Below is a small trained network, with its code and all its weights. Each question gives an input and a target symbol and asks what happens when units are switched off, that is, made to give their printed mean instead of their output.

import numpy as np


def w(rows, s, z=0):
    codes = np.array(rows[::2]) - 128.0
    scale = np.full(codes.shape[1], s)
    scale[-1] = z or s
    return codes * scale


def norm(h):
    return h / np.sqrt((h * h).mean(-1, keepdims=True) + 1e-5)


def softmax(a):
    e = np.exp(a - a.max(-1, keepdims=True))
    return e / e.sum(-1, keepdims=True)


def log_softmax(a):
    a = a - a.max(-1, keepdims=True)
    return a - np.log(np.exp(a).sum(-1, keepdims=True))


def net(x, mask):
    ids = ['ΠΩαεζθλμξστφ'.index(c) for c in x.split()]
    T = len(ids)
    res = E[ids] + P[:T]
    u = 0
    for l in range(3):
        r = norm(res)
        for j in range(2):
            rows = slice(2 * j, 2 * j + 2)
            q, k, v = (r @ M[l][rows].T for M in (Q, K, V))
            z = softmax(np.where(np.tri(T) > 0, q @ k.T / 2**0.5, -1e9)) @ v
            o = O[l][rows]
            res = res + np.where(mask[u + j], z, o[:, -1]) @ o[:, :-1]
        u += 2
    return log_softmax(norm(res)[-1] @ U[:, :-1].T + U[:, -1])


Q, K, V, O = {}, {}, {}, {}
E = w([
[81,85,115,107,136,174,112,139,102,183,104],'Π',
[123,80,85,114,144,127,124,93,62,194,92],'Ω',
[118,81,146,108,162,140,125,110,88,167,96],'α',
[88,111,112,78,143,140,101,76,101,128,121],'ε',
[142,103,119,89,161,121,87,111,102,185,124],'ζ',
[118,124,82,96,113,128,93,95,103,163,133],'θ',
[85,140,162,123,104,109,108,140,100,162,144],'λ',
[122,119,147,142,83,104,164,58,104,173,160],'μ',
[131,163,108,146,186,146,120,82,121,120,142],'ξ',
[122,64,118,74,131,131,78,120,109,166,116],'σ',
[138,209,128,44,129,78,178,89,185,130,2],'τ',
[116,114,116,168,145,113,101,167,174,116,114],'φ',
],0.0068)
P = w([
[123,37,51,20,202,38,205,250,57,82,161],'0',
[66,79,80,124,177,88,107,116,214,182,109],'1',
[87,112,116,146,151,103,85,103,171,162,115],'2',
[92,129,145,155,134,125,65,103,134,148,109],'3',
[110,144,149,160,116,137,42,106,87,152,93],'4',
[138,167,154,161,93,174,29,105,42,159,80],'5',
],0.0024)
Q[0] = w([
[84,204,109,88,216,128,88,114,147,106,130],'0.h0',
[77,81,68,177,120,104,20,117,160,194,36],'0.h0',
[189,124,99,126,143,166,126,214,167,3,115],'0.h1',
[176,8,165,109,10,111,151,195,159,43,134],'0.h1',
],0.0048)
K[0] = w([
[146,95,106,173,160,191,57,123,143,106,136],'0.h0',
[177,201,146,88,118,157,118,136,130,104,2],'0.h0',
[90,98,73,170,197,116,99,172,162,86,167],'0.h1',
[72,26,156,174,95,106,64,160,133,145,171],'0.h1',
],0.0057)
V[0] = w([
[118,54,183,207,1,105,128,67,123,173,199],'0.h0',
[138,226,164,93,52,63,179,53,154,161,52],'0.h0',
[172,146,141,146,125,90,222,68,181,104,50],'0.h1',
[147,134,156,135,115,200,138,27,8,177,192],'0.h1',
],0.0026)
O[0] = w([
[148,202,130,120,229,104,47,154,113,86,101,23],'0.h0',
[158,111,143,163,141,180,46,84,105,82,159,5],'0.h0',
[119,131,103,87,125,167,144,199,115,207,150,59],'0.h1',
[139,86,104,94,104,136,163,145,254,134,101,104],'0.h1',
],0.0039,0.0017)
Q[1] = w([
[132,127,120,91,194,99,100,164,201,68,79],'1.h0',
[197,146,99,97,203,180,133,169,198,3,120],'1.h0',
[203,176,133,186,132,202,108,123,56,58,185],'1.h1',
[108,92,97,100,133,149,114,52,157,181,116],'1.h1',
],0.0056)
K[1] = w([
[96,86,69,74,145,94,180,190,93,90,136],'1.h0',
[108,86,3,106,183,129,244,146,155,79,143],'1.h0',
[145,205,158,129,174,102,210,172,190,108,49],'1.h1',
[159,110,90,83,99,182,135,57,105,160,148],'1.h1',
],0.0064)
V[1] = w([
[132,129,207,88,57,56,141,180,105,133,157],'1.h0',
[136,208,105,165,157,221,61,18,184,162,35],'1.h0',
[52,120,139,128,62,88,126,206,106,178,118],'1.h1',
[126,184,91,2,112,82,142,66,106,160,37],'1.h1',
],0.0028)
O[1] = w([
[135,119,86,144,121,148,192,98,140,178,123,149],'1.h0',
[134,175,129,158,203,122,91,166,71,40,130,56],'1.h0',
[145,107,93,86,164,151,151,88,117,92,142,225],'1.h1',
[128,69,93,92,80,91,253,167,144,148,127,255],'1.h1',
],0.0048,0.0029)
Q[2] = w([
[111,173,186,101,136,121,105,147,5,115,166],'2.h0',
[104,157,173,88,79,148,155,223,254,117,118],'2.h0',
[103,86,131,207,177,90,110,194,154,42,115],'2.h1',
[221,223,170,205,126,85,164,76,130,54,184],'2.h1',
],0.0067)
K[2] = w([
[76,192,212,104,145,90,90,131,42,127,110],'2.h0',
[27,100,117,130,135,56,132,173,254,128,112],'2.h0',
[131,130,157,204,133,146,68,140,160,57,118],'2.h1',
[151,215,135,131,122,84,201,97,190,89,151],'2.h1',
],0.0076)
V[2] = w([
[206,81,159,144,99,228,134,165,77,124,254],'2.h0',
[128,154,108,237,213,112,58,161,160,77,168],'2.h0',
[107,219,136,167,158,137,141,23,157,95,195],'2.h1',
[90,73,143,190,121,160,123,98,101,137,250],'2.h1',
],0.0036)
O[2] = w([
[150,175,159,225,147,147,137,77,240,119,181,54],'2.h0',
[175,58,90,115,70,154,246,64,123,214,155,3],'2.h0',
[161,125,165,215,113,230,11,161,10,116,154,48],'2.h1',
[255,175,156,114,80,132,181,195,143,75,93,144],'2.h1',
],0.0034,0.0057)
U = w([
[76,132,170,199,99,124,110,18,182,129,193,103],'Π',
[95,108,81,61,93,94,200,118,192,185,74,219],'Ω',
[106,204,201,136,54,138,127,203,129,204,187,50],'α',
[214,137,160,118,185,121,92,139,162,190,193,80],'ε',
[88,183,136,117,187,104,28,159,68,47,74,159],'ζ',
[161,91,239,147,201,161,171,120,140,132,112,33],'θ',
[104,106,153,134,109,255,136,173,170,153,129,44],'λ',
[174,62,173,106,105,150,61,95,182,101,156,32],'μ',
[122,196,79,178,221,136,208,150,95,139,196,4],'ξ',
[159,179,37,120,44,148,85,121,158,127,215,56],'σ',
[178,70,91,173,112,145,126,85,19,155,121,188],'τ',
[201,92,148,198,82,125,165,172,170,28,115,118],'φ',
],0.0074,0.0032)

Each question gives the input, a string of symbols that net reads in full, and the target symbol t.
The units are the heads (2 rows each of Q, K, V and O). Each row of codes is followed by its name. A weight is (code - 128) times the scale printed after its matrix; where a second scale follows, it is the last column's (O and U).
mask holds one flag per head, layer by layer. A switched-off head (its flag False) gives its mean, the last column of its rows in O, instead of its output. The means were averaged over made-up inputs and are rounded, as every weight is.
A unit's drop is (log p(t) with every unit on - log p(t) with that unit switched off) / (log p(t) with every unit on - log p(t) with every unit switched off).
The circuit of an input: a set's keep is (log p(t) with only the set's units on - log p(t) with every unit switched off) / (log p(t) with every unit on - log p(t) with every unit switched off). Starting from all 6 units, units are removed one at a time, each time the one whose removal leaves the highest keep (on an exact tie, the one counted first), for as long as the keep stays at least 0.8.
units of the circuit, in order: the units of the circuit, biggest drop first
unit that matters most: the unit with the biggest drop
which heads matter: for each layer, one digit per head in row order, 1 if its drop is at least 0.15 and else 0, layers parted by /
drop of u: that unit's drop, to one decimal
input ξ ε φ φ τ ε, target ζ: unit that matters most => 2.h0
input φ φ φ τ ξ, target ξ: units of the circuit, in order => [0.h1, 2.h0]
input τ φ μ Π ξ, target ξ: units of the circuit, in order => [2.h0, 0.h1]
input ξ ξ ξ, target τ: units of the circuit, in order => [2.h0, 2.h1]
input ξ λ λ, target ζ: units of the circuit, in order => [2.h0, 0.h0, 1.h1]
input μ φ θ μ ε μ, target τ: which heads matter => 11 / 10 / 11
input μ μ λ μ, target τ: units of the circuit, in order => [0.h0, 1.h0, 2.h0, 2.h1]
input φ φ λ λ, target ζ: units of the circuit, in order => [1.h1, 2.h1]
input α φ λ φ τ μ, target Π: units of the circuit, in order => [0.h0, 2.h0]
input μ τ τ, target ζ: which heads matter => 11 / 10 / 10
input μ ξ τ θ μ θ, target σ: which heads matter => 11 / 01 / 10
input ξ Π ξ, target ζ: which heads matter => 01 / 10 / 01
input μ φ λ μ φ, target ζ: which heads matter => 01 / 01 / 00
input μ ξ μ, target ζ: which heads matter => 11 / 10 / 00
input ξ λ τ Π α, target θ: unit that matters most => 0.h0
input τ ξ ε α Π, target λ: units of the circuit, in order => [0.h0, 2.h0, 2.h1, 0.h1]
input ξ ξ θ φ θ, target ζ: which heads matter => 10 / 10 / 10
input λ φ μ τ ζ, target ε: units of the circuit, in order => [2.h0, 0.h0, 0.h1, 2.h1]
input φ μ φ, target ζ: units of the circuit, in order => [0.h1, 1.h1]
input μ τ λ φ λ, target α: units of the circuit, in order => [0.h0, 0.h1, 2.h0, 2.h1]
input Π τ φ, target φ: unit that matters most => 0.h0
input μ φ φ φ τ μ, target Π: drop of 1.h0 => 0.9
input μ μ τ φ φ σ, target μ: drop of 0.h0 => 1.6
input ξ φ φ τ ζ, target ε: drop of 2.h0 => 0.7
input φ μ ξ ξ, target ζ: drop of 0.h1 => 2.7
